Table B holds the same points as the rows below and some others, measured another way and shuffled. Each row below is followed by which row of B it is.
B:
[[ 417   29  207   13    2   54  -98   -9  152  -85   74 -175  -84  -10
  -295  -90 -205    2 -162  -79   27  -15  120   -5   45  214]
 [-125  -67  140  123 -328  -58  -33 -198  -14   60 -124 -101  202  100
    86    7 -338  -41   17  -28   55  -71  221   32  -56  -99]
 [  39  -10  -54  -19  165  -45 -131   10  -70 -150   46   23  -89  -37
    74   83   30   22   35   33   55   54    4  -19 -113   85]
 [ 294   62  260 -174 -527   53  253 -185  253  118  128  -51  521  -33
  -152 -210  226  136  -39   48  -47  454  -33 -175  249  324]
 [-115 -115   45   14    4 -151  -14  -99 -154  -83  -87   24  150  100
   -22   87 -171  -31  116   61   60   24  183   81  -54   16]
 [  23  123  154   82 -215  173  -98    1   22   -7   86 -212   74   28
    83  -82  -37   39   38  139   33  -98  103  219  -99 -154]
 [  60   62 -111   64  270  -14 -214  110  -80 -196   48   11 -206  -23
    72   86   14  -11   -6   69    6  -41  -20  -32 -194  -13]
 [  48  129  -79  103   29  -53 -171  143   22  -55   -2    4 -197  -37
    -2  -15   36  -19 -184  -48 -147   82 -219 -293 -102  -72]
 [  28   75   71   74  -44  126 -111   55   34   -9   17 -103 -111   20
    -2  -54  106  -18  -44   90  -88   70  -96   47 -112  -14]
 [ 493   17   66   82   30  -31    8 -142  215 -151 -103   35  135  105
  -218  -21 -136  -98  -99   35    3  102  147 -351    2  350]
 [  73 -134  -60  -94  216 -230 -112  -19  -82 -144   58   99 -123 -112
   -72  112 -133   57  -94 -181   38  149   14 -120  -11  252]
 [ -97 -166  142   -2 -289 -148   54 -224   -4   87  -99   -5  214   41
   -28   15 -218    1  -28 -116    3  172  106  -50   50  131]
 [-288 -196   -5 -182   89 -157  -93   -3 -220  -11  203   49  -94 -206
    62  103   12  188  -35 -163  -42  240  -21  293  -32  167]
 [-134   54   78   87 -452  -31  -41 -140   33   90    7  -98  238  -12
   239  -42 -177   70  -26  -43   29   -4   74  -75  -43 -178]
 [ 291   16  179   34 -351  182  225 -243  339  110 -159   63  342  175
  -142 -155  383 -105  -34  225 -212  531 -157 -336   62  441]
 [ 145  258    3  178 -238   71  -52   48  126  -43  -33  -61  184   98
    50 -109   46  -35  -58  179  -99    7  -53 -285  -82 -178]
 [ 127   10  -77  -51  153   -8 -105   19    7 -142  159   64  -38 -111
    60   45  132   93  -54   24  -38  190  -27  -40 -101  223]
 [-372  -46  -31   13  189  -67 -210   89 -366 -137   32  -84 -148   13
   200  151  -78   13  224  113  149 -207  107  408 -211 -309]
 [-340   -4  -96  238    9  -58 -168   67 -139   24 -199   41 -170  121
   108   69   -9 -134  -49   75 -214   34 -152  -83 -241 -213]
 [ 231  -70  100 -157   44  102  -31 -153   77 -109  151  -39   33  -92
    76   24  117   89   83   44  160  168   98  130  -33  363]
 [  50  -40  261   35 -407   68  111 -222  108  103  -80 -116  336  127
   -63  -98  -65  -24   52   97   -4  137  150   58   47  101]
 [-143  107  -83   52   46   29 -180  185  -55    0   51  -15 -274  -76
   111  -10  236   19 -116   14 -176  149 -337 -105 -148 -120]
 [  89 -121   63  -74   48   47  -83 -162   19  -83  109  -22   -5  -81
   120   68  -13   74   47  -13  110  108  141  163  -90  283]
 [ 152  184   58  104 -102  -74  -24  164   27  -60   42  -60  140   63
  -293 -125  -69   13 -167   70 -202   65  -11 -153   33  -84]
 [-211  -93  -29  -17  135 -155 -177   27 -253 -121   90  -28  -73  -66
    82  122 -220   79   47  -57   85  -92  165  264 -123  -84]
 [  24  -66  -16   28  -64 -120  -31 -156   -5  -82    4   65  198    1
    83   66 -162   37   -6  -11   23   93  177  -80  -66  145]
 [ -10   18  175   27 -227  -23  -50  -60  -33    1  -29 -168   93   56
    -3  -33 -197   -8   49   -4  120  -91  112   65    9 -140]
 [  48  142  108  149 -106   70   27   60  -23  -61 -146  -82  205  250
  -157  -81   75 -135  115  329  -74   -3   35  -13  -63 -167]
 [ -84  -11   -8   72  -51  -46  -82  -88  -90  -98  -13  -15  157   53
   159   75 -141   12  104  103   85  -66  194   81 -138  -72]
 [ -50   53   29   -4   59  -77 -163   73 -182 -157   93 -123  -18  -18
    63   54 -199   56   94   34  176 -214  160  183  -85 -213]
 [ -28 -187  141 -207  -24  -27   43 -164  -55    8   20    3   24  -42
     7   46  153   35  126  -16  113  292  -50  104   50  301]
 [-158   70 -165  121  176   42 -337  193  -63  -57  172  -15 -416 -188
   203   52   41   93 -241  -92 -217   39 -181   55 -280  -83]
 [  16 -172   54 -113  -17 -213   78 -144  -60  -44  -50  110  172   17
  -139   58  -37   11   20  -52   15  282   46 -114   76  291]
 [-306   49  -93   67 -206   34 -218  -71  -83   16   61  -60  -61 -108
   563   82  -10   83   57  -17   99  -74  -55   17 -237 -266]
 [  20   93   63  -12 -109    2  -50    7  -71  -98  106 -100  184    4
    70  -18  -47   75  102  122  107  -57  137  120  -44 -115]
 [ 194   31  -60   25 -165   27  -99  -92  274   58   83   77 -107 -179
   136  -50  136   78 -322 -198 -203  383 -261 -436  -59  329]
 [  -3   95  -14   -1   94   64  -74   95  -90 -130   68  -19   24   27
    41   11  204   11  110  218   -9   67  -32   98 -117  -36]
 [ 304   25  260  -40 -599  127  216 -333  336  128   21  -62  556   43
    -7 -179   75   62  -22   76  -11  342  109 -188  142  329]
 [  84   26   64 -113 -105  -37  -21  -58  -17  -72  124  -49  144  -66
    70   -6   23  106   62   16  127   94   48    1   26   70]
 [ 321   21   73   13 -141  170   32 -150  309   39  -48   49    7   12
   -15  -89  311  -46 -136   53 -150  419 -219 -349  -27  431]
 [-265 -194   -2  -72 -120 -137  -61 -172  -98   53    6   64    7  -98
   226  110  -51   75    2 -151   25  214  -24   16  -59  131]
 [  -2   69  222  114 -203  274   18  -80   45   41 -190 -176   68  249
    37  -74  227 -174  222  346   36   27  -48  124 -109  -94]
 [ -51   14  190   86  -92  194  -24  -35  -21   16 -169 -152  -29  203
   -22  -41  165 -153  168  262    5   33  -48  164 -108  -66]
 [ 269    5  213 -181 -442  221  244 -331  279   76   56   -9  481   17
   143 -118  443   69  176  219   94  467  -43 -113  104  424]
 [ -12 -191   38 -104   13  -46   -6 -189  -20  -45  107   67  123  -82
    58   84   -7  105   13  -33    5  257  150  176  -55  368]
 [-334 -110  -28   41  282 -185 -216   99 -412 -177  -30  -61 -158   56
    34  182 -285  -24  174   45  139 -262  204  383 -182 -273]
 [-247 -168  -14   26  -73 -134 -133 -139 -109   11   34   21    0  -83
   194  108 -228   80  -53 -149   -3   61  124  125 -127   58]
 [  19  175    7  181   28  -17 -141  183  -83 -118  -60 -102  -40  129
  -110  -42  -97  -84  -24  157  -72 -154    8  -55 -125 -286]
 [ -92  -33  -90  -17  -31 -154  -89  -56  -74  -64    2   74   18  -60
   191   88  -26   41    4  -61   44  112  -53 -194  -73   14]
 [ -13  -67    7   11  184 -116 -194    9 -171 -183   91  -66  -81  -42
    18  112 -314   54   24  -54  136 -176  260  223 -120  -24]
 [ 156  -55   32   35   17   29  -13  -65  145   16  -55   80  -65   10
  -134  -24  158  -51 -171   -5 -216  363 -155 -214  -44  372]
 [  98   66 -120   46  164   64 -173   11    7 -172  120   32  -61  -69
   200   67   91   51    1  110   -1   35   36   -3 -219   96]
 [  -5   60  -44  111  273   47 -183  128 -149 -206   -1  -43 -132   83
    -4   72    0  -55   91  209    6 -126   92  177 -219 -102]
 [ 169  199  -95  193  322  -59 -350  323  -94 -248  177 -117 -309  -73
  -166    5 -314   50 -255  -49 -115 -288  116   55 -188 -207]
 [-119  -44  -20   -1 -103 -132  -16  -84  -87  -43   18   52  202   -4
    96   53  -62   55   39   21    3  119   86  -21  -48   18]
 [ 164  137  -39   63   28  100 -203  115  116  -53  160  -56 -233 -140
    54  -58  101   73 -230  -46 -151  111 -171 -119 -133   77]
 [ 148   81   53   61   48  127 -201   59   69  -58   51 -131 -262  -45
    38  -26   23  -10 -107   -8  -13  -11  -94  -12 -133   22]
 [ -86   25  -20  140  -29 -123  -55   73  -53  -14 -120   48    6   95
  -143  -10  -46  -77 -118   27 -212  132  -89 -184  -69  -50]
 [  -2   13   60   12  -73  -37  -37  -68  -76  -90  -29  -58  144   72
    73   32  -67  -17  149  113  139  -40  121   30  -52  -69]
 [  40   93  187   51 -249   53  -53   -2   11    6   38 -198  111   42
   -38  -94 -131   25    3   50   40  -75   95  113   -7 -149]
 [-469  -76  -47   97 -140 -198 -196    4 -250   35   32  -47  -25  -65
   228   97 -333   82  -53 -145  -39 -104  104  190 -153 -303]
 [  62   79  -23  -17  357   -4 -179  226 -173 -223   89  -58 -228    2
  -115   50   90   -7   60  138   26  -61  -37  148 -120  -65]
 [-162 -163  -93  -35  370 -191 -170   45 -256 -166  -38   87 -253  -13
    -2  187  -66  -35   58  -39   50   40   -5   81 -143   76]
 [ 335  142  -14   38   68   43  -98   39  107 -170   61  -26    1   -3
   -29  -27   50    3  -42   92   26   37    0 -207  -65  105]
 [  84  238   11   97  -69   97 -104  204   40  -43   89  -91  -45    5
   -61 -120  177   20 -118  140 -179   71 -174  -95  -75 -146]
 [ 405  -46   93   27 -191  161  137 -379  324  -42 -111   91  372  127
    70  -22  169  -74   70  197   30  334  127 -283  -42  521]
 [-178  204 -103  238   32  -71 -232  239 -168 -106  -39  -77 -114   74
    50   11 -141  -52  -51  108 -111 -216  -39  -54 -207 -462]
 [ 228  164   14   67    7  183 -217   91  145  -64  179 -135 -236 -123
    81  -74   77   66 -187  -14  -76   24 -108  -38 -142   49]
 [  47   54   71  -25 -114   25  -45  -63  -36  -92   62  -88  170   14
   129    5  -16   49  138  115  158  -33  118   65  -49  -56]
 [-149 -100  -73   11  -41 -167  -38 -106  -82  -43    1  124  152  -31
   108   88  -82   47  -25  -31  -71  181   82  -59  -87  121]
 [-108   36 -109  -82   64 -167 -136   99 -143 -101  146   43  -76 -149
   128   68   31  123  -35  -82   15   95 -112  -86  -55  -61]
 [-125  181  -19  327  -32  129 -153   77  -74  -83 -243  -95  -12  275
   128    8    1 -211  136  348  -59 -211   12  -31 -281 -396]]
Rows of B count from 0, top down.

[  69  -15  112  177  245  -64   75 -184   48 -262 -204  -61 -263   33
  227  -65 -104   43   69 -128 -185  105 -233  -36   42  242 -117   59
  237   52 -115] : 46
[-229  -19   31 -116 -280   68   49  207 -102  121 -127  -70  332  225
 -302  -45   93 -102    2 -141  -61   92  284  185 -144   53   38  158
  -40 -194  -13] : 39
[ 170 -134  104  118  118  -21 -163   -2  177  116   17   71 -127  -59
  -86   65  -56  -33 -178  173  179 -308  -98  -98  -37  -49   -4 -114
  -23   70  -92] : 29
[-326 -109   20 -378 -106 -177  -74  237   76 -256   69  194  337   49
 -441  223 -296   96  188 -134  186 -251  112  386  -27  -89  167  194
   -7 -241  166] : 41
[ 168  -80   70   13  348 -114 -109  -72  179 -286    1   60  -86  -45
  -60  -91 -152   60  178 -267 -220  -90  -77  123   98  -56  -69   52
  179   85   78] : 5
[ -51  -57 -115   14 -244   74  -71  -35    4  154   10   40   23  -75
 -165  208   47   23 -183   27  115 -134  113  -54 -183  138 -130  104
 -262   60 -269] : 66
[ 272  -73  -53  150   20   14  -77 -117   67  261  -70  -84  -72   60
 -214  -48  138  -97 -206  -65  -81 -126   73   -2  -86    1 -105  115
  -89   92 -160] : 63
[-144  -73  179  -56  -10   68 -206  201  -38  -25   74  160   90 -136
  -73  -41  -53   55   95   11   23 -106  149  -23 -103 -181   77 -139
   35   24   16] : 59
[ 126 -165  -91  -53  393 -275   -9 -236  250 -308 -188   97 -163   69
  -14  130 -253  180   94 -218   -3 -148 -322  112  221   94  -21  193
  260   79   28] : 17
[  -3  -42 -157  144  174 -125  100 -305   88  -54 -414  -61 -221  106
  261    2   31  138  -21 -164  -99  178 -235  -15   93  336 -194  169
  207  173 -227] : 48
[  -2 -129 -117  -41  -97  103 -103   99  154  204  -62   40  254   75
 -219   40  125  -21 -102 -122   57  -55  193  -62   -1   25 -110   11
 -123   61  -63] : 64
[ -81    8   51   30 -162   41   57  149   41   97 -131 -129  219  216
 -222 -101   93 -167  -41 -111  -76   59  175  179 -103  146  -87   95
  -47 -148  -43] : 31
[-301   69  143   30 -394  200  102  218 -266  181 -162 -141  237  181
  -87 -115  183 -143  -40  -27 -117  249  300   38 -273  166    0   66
  -51 -189 -148] : 35
[ -85  -74  282  -46  -45   -7  -69  193 -133   65  -30   30   77  106
 -226  -72  -70  -84   -8   87   40 -132   91  107 -135 -189  245    1
  127 -185   69] : 22
[  42  -37 -170  100  -64   13  -49 -143   80  123 -124  -21  -56  -34
  -31   61  105   41 -119 -101  -40   -9   46  -10  -78  185 -231  121
 -128  165 -260] : 15
[ 195 -101  -13  137  389 -127  -50 -247  141 -122 -239   11 -246   21
  168 -109  -34  119   56 -194 -184   30 -219  -36  143   55  -92   58
  283  207  -64] : 24
[-153 -116   51  -85  -29  -78 -151   68  -10   93  -74  161   16  -47
 -122   99  -83  106  -38  112  212 -205    5   61  -77 -130  143    0
   46    8  -55] : 45
[-281   13  287    2 -208   87  -98  163 -227 -111  113  117  -82 -208
   20  100 -156   40   33  206   97 -110   61  -25 -295   -1   94  -89
  -59  -98 -154] : 1
[-461    5  -89 -198 -454   23   81  126 -149  -17  -99   35  250   69
 -206  264  -46   67   -6  -38  150   39  182  167 -217  245  -18  236
 -182 -178 -183] : 18
[ 182 -211 -158  -82  -22   39 -115  -90  162   22  120  128   41  -60
 -312  331  -98   76 -179  -78  144 -313    3 -177  -12   33  -68  138
 -210   74 -128] : 27
[-164   11   55   -5 -217  -59   -3   55 -173  227 -179  -57   46  127
 -212  -43   73  -50  -92   41   20  -29  145  245 -213  -15   93  176
   -6 -111 -130] : 65
[  62 -157   58   44  -28   45  -67  -40   37   69   -6   87 -111  -39
  -71  229  -97   40 -204  161  210 -240 -112 -229  -78   62   35  -13
  -59   16 -171] : 4
[  27  -40   52  172  238  -36   44 -204  107 -329 -161   15 -291  -77
  326   58 -150  123   65  -90 -101   77 -288 -153   54  329 -194   -3
  169  125 -182] : 60
[  67 -102 -168  104  -23  203 -215  -20   53  365 -122   64   84  -88
   37 -116  323   70 -100 -148 -108   90  248 -258  -34  -58 -192 -104
  -81  339 -191] : 23
[ 369  -41  249  202  155  143 -231  113   62  134  200  -38  -28  -93
 -231 -290  110 -202  -38  -77 -267 -165  223  -33 -125 -261  -62 -149
  -53   82   26] : 0
[ 434 -231 -161  -12  294  -67  -77 -226  224   23  -46   11  -22  122
 -314   69  -19   32  -99 -316 -136 -197  -57  -68  167  -73  -48  229
   60  131   18] : 61
[ 397  -28   66  244  -90  155  -90 -156 -137  280  125 -133 -213  -64
 -265  -20  148 -157 -297   -1 -206 -168  143 -143 -270  -41  -92  127
 -236   82 -269] : 9
[  67  -51 -285   90  121    7   18 -272  118   -9 -283  -37  -62   26
  139  -17  145  152   21 -372 -248  226   -6  -74   88  274 -320  180
   49  285 -217] : 57
[  80 -115  -32   19   17   27  -10  -62  -50  208 -220  -44   48  185
 -140  -70  128   -4  -95 -145 -102   45   75  -42  -12  -35   45  140
  118   29  -66] : 16
[ 192 -224 -145  -95  142  -61  -27 -147  150    0 -100   62   42  140
 -249  191  -83   91 -100 -201   34 -172  -80  -91  121   10   20  214
   58   41  -16] : 36
[  64 -191  -87  -59  441 -208   57 -177  280 -285 -346   57  -23  221
   98    4 -164  175  145 -311  -64   59 -302   15  334  136  -17  129
  421   72  104] : 43
[ 261  -97  223  193   67   50 -145   11   38  159  102    2 -186  -61
 -158  -13  -22 -133 -218  198   70 -305  -30 -115 -148 -108   39  -96
  -58    9 -118] : 49
[-104  -43 -127 -211 -268  -98    7 -107 -132 -162  128   65   10  -74
 -433  387 -220  109  -27 -139   43 -244   87  239 -226   98    5  437
 -262 -131 -179] : 71
